Here is a tiny trained network, its code and every weight. The questions are about switching its units off for an input and a target symbol, where a switched-off unit gives its printed mean instead of its output.

import numpy as np


def w(rows, s, z=0):
    codes = np.array(rows[::2]) - 128.0
    scale = np.full(codes.shape[1], s)
    scale[-1] = z or s
    return codes * scale


def f(y):
    return y / 2 * (1 + np.tanh(0.7978845608 * (y + 0.044715 * y**3)))


def softmax(a):
    e = np.exp(a - a.max(-1, keepdims=True))
    return e / e.sum(-1, keepdims=True)


def log_softmax(a):
    a = a - a.max(-1, keepdims=True)
    return a - np.log(np.exp(a).sum(-1, keepdims=True))


def net(x, mask):
    ids = ['ΘΞΣΦΨΩεζλπτ'.index(c) for c in x.split()]
    T = len(ids)
    res = E[ids] + P[:T]
    u = 0
    for l in range(2):
        r = res
        for j in range(3):
            rows = slice(4 * j, 4 * j + 4)
            q, k, v = (r @ M[l][rows].T for M in (Q, K, V))
            z = softmax(np.where(np.tri(T) > 0, q @ k.T / 4**0.5, -1e9)) @ v
            o = O[l][rows]
            res = res + np.where(mask[u + j], z, o[:, -1]) @ o[:, :-1]
        u += 3
        y = f(res @ A[l][:, :-1].T + A[l][:, -1])
        res = res + np.where(mask[u : u + 8], y, B[l][:, -1]) @ B[l][:, :-1]
        u += 8
    return log_softmax(res[-1] @ U[:, :-1].T + U[:, -1])


Q, K, V, O, A, B = {}, {}, {}, {}, {}, {}
E = w([
[142,76,116],'Θ',
[131,122,22],'Ξ',
[98,40,202],'Σ',
[202,174,12],'Φ',
[98,98,68],'Ψ',
[136,80,228],'Ω',
[223,111,172],'ε',
[86,105,58],'ζ',
[135,80,170],'λ',
[41,118,79],'π',
[2,171,156],'τ',
],0.011)
P = w([
[90,79,45],'0',
[120,72,187],'1',
[71,225,168],'2',
[164,171,131],'3',
[117,53,181],'4',
[56,236,163],'5',
[164,165,126],'6',
[113,44,177],'7',
[48,247,160],'8',
[162,162,124],'9',
[110,35,173],'10',
[44,252,158],'11',
[163,160,125],'12',
],0.013)
Q[0] = w([
[113,100,70],'0.h0',
[173,137,219],'0.h0',
[238,207,143],'0.h0',
[155,84,144],'0.h0',
[254,155,206],'0.h1',
[228,72,93],'0.h1',
[166,238,150],'0.h1',
[25,171,104],'0.h1',
[63,172,251],'0.h2',
[123,96,54],'0.h2',
[239,82,132],'0.h2',
[157,196,158],'0.h2',
],0.0066)
K[0] = w([
[57,87,131],'0.h0',
[161,169,143],'0.h0',
[254,100,197],'0.h0',
[77,123,165],'0.h0',
[28,122,99],'0.h1',
[184,33,94],'0.h1',
[104,114,203],'0.h1',
[95,148,168],'0.h1',
[165,189,117],'0.h2',
[167,174,145],'0.h2',
[54,193,210],'0.h2',
[94,146,135],'0.h2',
],0.0072)
V[0] = w([
[96,129,2],'0.h0',
[236,118,154],'0.h0',
[116,186,152],'0.h0',
[202,212,158],'0.h0',
[106,233,162],'0.h1',
[147,161,77],'0.h1',
[174,178,54],'0.h1',
[5,65,111],'0.h1',
[215,122,192],'0.h2',
[40,209,192],'0.h2',
[207,47,59],'0.h2',
[123,63,243],'0.h2',
],0.0053)
O[0] = w([
[36,14,158,204],'0.h0',
[117,2,159,46],'0.h0',
[141,158,164,117],'0.h0',
[26,218,96,54],'0.h0',
[196,189,135,152],'0.h1',
[123,120,145,128],'0.h1',
[148,166,161,109],'0.h1',
[84,99,159,254],'0.h1',
[172,105,137,35],'0.h2',
[67,87,190,122],'0.h2',
[183,135,94,143],'0.h2',
[97,172,83,72],'0.h2',
],0.0033,0.002)
A[0] = w([
[225,121,32,45],'0.n0',
[145,209,231,12],'0.n1',
[184,37,73,65],'0.n2',
[190,87,80,116],'0.n3',
[207,81,68,121],'0.n4',
[227,190,191,98],'0.n5',
[99,55,227,253],'0.n6',
[212,58,254,82],'0.n7',
],0.0084,0.0032)
B[0] = w([
[122,119,233,157],'0.n0',
[184,99,241,160],'0.n1',
[75,37,158,159],'0.n2',
[88,98,191,146],'0.n3',
[26,75,255,158],'0.n4',
[38,68,137,151],'0.n5',
[186,75,142,253],'0.n6',
[58,198,39,196],'0.n7',
],0.0066,0.0049)
Q[1] = w([
[106,150,61],'1.h0',
[158,147,207],'1.h0',
[161,121,147],'1.h0',
[162,120,79],'1.h0',
[76,109,131],'1.h1',
[83,134,137],'1.h1',
[154,94,110],'1.h1',
[5,43,120],'1.h1',
[73,51,138],'1.h2',
[94,142,68],'1.h2',
[95,87,97],'1.h2',
[68,115,145],'1.h2',
],0.016)
K[1] = w([
[106,141,85],'1.h0',
[160,114,219],'1.h0',
[144,173,160],'1.h0',
[88,154,96],'1.h0',
[110,93,151],'1.h1',
[184,47,90],'1.h1',
[66,135,108],'1.h1',
[8,68,93],'1.h1',
[46,88,154],'1.h2',
[135,103,54],'1.h2',
[45,103,80],'1.h2',
[80,25,143],'1.h2',
],0.015)
V[1] = w([
[82,183,117],'1.h0',
[255,9,167],'1.h0',
[101,144,252],'1.h0',
[94,87,172],'1.h0',
[243,19,100],'1.h1',
[204,116,58],'1.h1',
[24,238,138],'1.h1',
[96,67,186],'1.h1',
[89,85,73],'1.h2',
[82,67,242],'1.h2',
[21,186,76],'1.h2',
[80,161,40],'1.h2',
],0.0087)
O[1] = w([
[112,94,125,112],'1.h0',
[141,166,127,154],'1.h0',
[137,120,80,186],'1.h0',
[163,124,105,190],'1.h0',
[100,35,91,152],'1.h1',
[135,81,142,65],'1.h1',
[170,250,169,90],'1.h1',
[85,131,114,232],'1.h1',
[108,147,103,173],'1.h2',
[54,151,173,254],'1.h2',
[125,177,90,132],'1.h2',
[139,177,48,101],'1.h2',
],0.012,0.0089)
A[1] = w([
[109,16,108,131],'1.n0',
[113,82,2,170],'1.n1',
[48,141,111,1],'1.n2',
[139,86,203,145],'1.n3',
[226,160,91,81],'1.n4',
[116,80,235,113],'1.n5',
[75,104,60,154],'1.n6',
[170,117,221,149],'1.n7',
],0.01)
B[1] = w([
[133,170,184,254],'1.n0',
[190,107,86,225],'1.n1',
[63,48,77,175],'1.n2',
[176,126,181,173],'1.n3',
[82,6,142,148],'1.n4',
[159,111,141,204],'1.n5',
[151,183,85,245],'1.n6',
[160,88,51,150],'1.n7',
],0.015,0.013)
U = w([
[108,14,112,67],'Θ',
[45,112,96,12],'Ξ',
[187,56,125,2],'Σ',
[26,126,164,155],'Φ',
[108,122,96,150],'Ψ',
[213,189,157,74],'Ω',
[108,133,194,202],'ε',
[122,146,100,184],'ζ',
[151,126,140,243],'λ',
[179,187,102,117],'π',
[96,250,153,161],'τ',
],0.013,0.0077)

Each question gives the input, a string of symbols that net reads in full, and the target symbol t.
The units are the heads (4 rows each of Q, K, V and O) and the neurons (one row each of A and B). Each row of codes is followed by its name. A weight is (code - 128) times the scale printed after its matrix; where a second scale follows, it is the last column's (O, A, B and U).
mask holds one flag per unit, layer by layer, with each layer's heads first. A switched-off unit (its flag False) gives its mean, the last column of its rows in O or B, instead of its output. The means were averaged over made-up inputs and are rounded, as every weight is.
A unit's drop is (log p(t) with every unit on - log p(t) with that unit switched off) / (log p(t) with every unit on - log p(t) with every unit switched off).
The circuit of an input: a set's keep is (log p(t) with only the set's units on - log p(t) with every unit switched off) / (log p(t) with every unit on - log p(t) with every unit switched off). Starting from the 12 units with the biggest drops (on a tie, the unit counted first), units are removed one at a time, each time the one whose removal leaves the highest keep (on an exact tie, the one counted first), for as long as the keep stays at least 0.8.
circuit, biggest first: the units of the circuit, biggest drop first
k most important neurons: the k neurons with the biggest drops, biggest first
heads that matter: for each layer, one digit per head in row order, 1 if its drop is at least 0.15 and else 0, layers parted by /
input Φ Ψ Φ Φ Φ Σ Φ ε Ξ Θ ε, target Φ: 3 most important neurons : 0.n4, 0.n0, 0.n2
input ε Ξ π ζ Ω Ψ ζ Φ Ω ε τ ε λ, target τ: circuit, biggest first : 1.n1, 1.h1
input Φ Ξ τ Ψ, target τ: circuit, biggest first : 1.h1, 1.n1
input Ω Ξ τ λ Ξ ζ ε Ξ Φ ε Σ, target Ω: circuit, biggest first : 0.n6, 1.h1
input Φ Φ ε, target Ω: heads that matter : 000 / 011
input Φ Ψ ζ π ε π τ Φ Ξ, target π: circuit, biggest first : 1.h2, 1.n1
input τ ζ τ Ω λ, target τ: circuit, biggest first : 1.h1
input Ω Θ ε Φ Ω Θ Θ Ξ, target Ω: 2 most important neurons : 1.n0, 1.n6
input Σ Φ Ω Σ Σ Φ Φ Φ Φ ζ π ζ, target Ψ: 4 most important neurons : 0.n6, 1.n2, 1.n1, 1.n6
input Ω Ξ Θ ζ Φ τ π ε Θ Φ τ, target Ω: 3 most important neurons : 1.n0, 0.n6, 1.n6
input ε Φ Ξ π π, target ε: 3 most important neurons : 1.n0, 0.n4, 1.n3
input Φ ζ Ψ τ τ Ω τ Θ λ Φ Ω, target Φ: circuit, biggest first : 1.h2, 0.n7
input ζ λ Ξ Ω Ω π τ Ψ, target ζ: heads that matter : 100 / 001
input Φ Φ Φ Σ ε ε Ω ζ ζ Φ Σ Ω ε, target ε: 3 most important neurons : 0.n5, 0.n7, 1.n1
input Ω Φ ε ε ζ Ω Σ Ξ ε ε Σ τ, target Φ: circuit, biggest first : 1.h2
input Φ Ξ Φ Σ ε Ω λ Φ, target Φ: heads that matter : 101 / 001
input ζ ε Θ Ω π Ω, target Σ: 3 most important neurons : 0.n1, 1.n7, 1.n0
input Ξ Ω τ Ψ τ Ω τ τ Ω Ω ε, target Ξ: 2 most important neurons : 0.n7, 0.n4
input ε Φ Φ Ψ Θ, target ε: 3 most important neurons : 1.n0, 0.n4, 0.n2
input π ζ ζ Ψ τ Ω ε Ξ ε τ ε, target π: most important neuron : 0.n7
input Φ ε τ Φ Σ Ψ ζ Φ ε Ω Ξ, target Φ: 2 most important neurons : 0.n4, 0.n0
input π λ Φ τ Ψ τ Ψ, target τ: 3 most important neurons : 0.n7, 0.n5, 1.n1
input ε Φ ε Φ Ξ τ Φ Θ Ξ Φ Ξ, target ε: heads that matter : 101 / 001
input Ψ Ω Ξ Σ ε Φ ε τ Σ Φ Ψ, target Ψ: heads that matter : 100 / 011
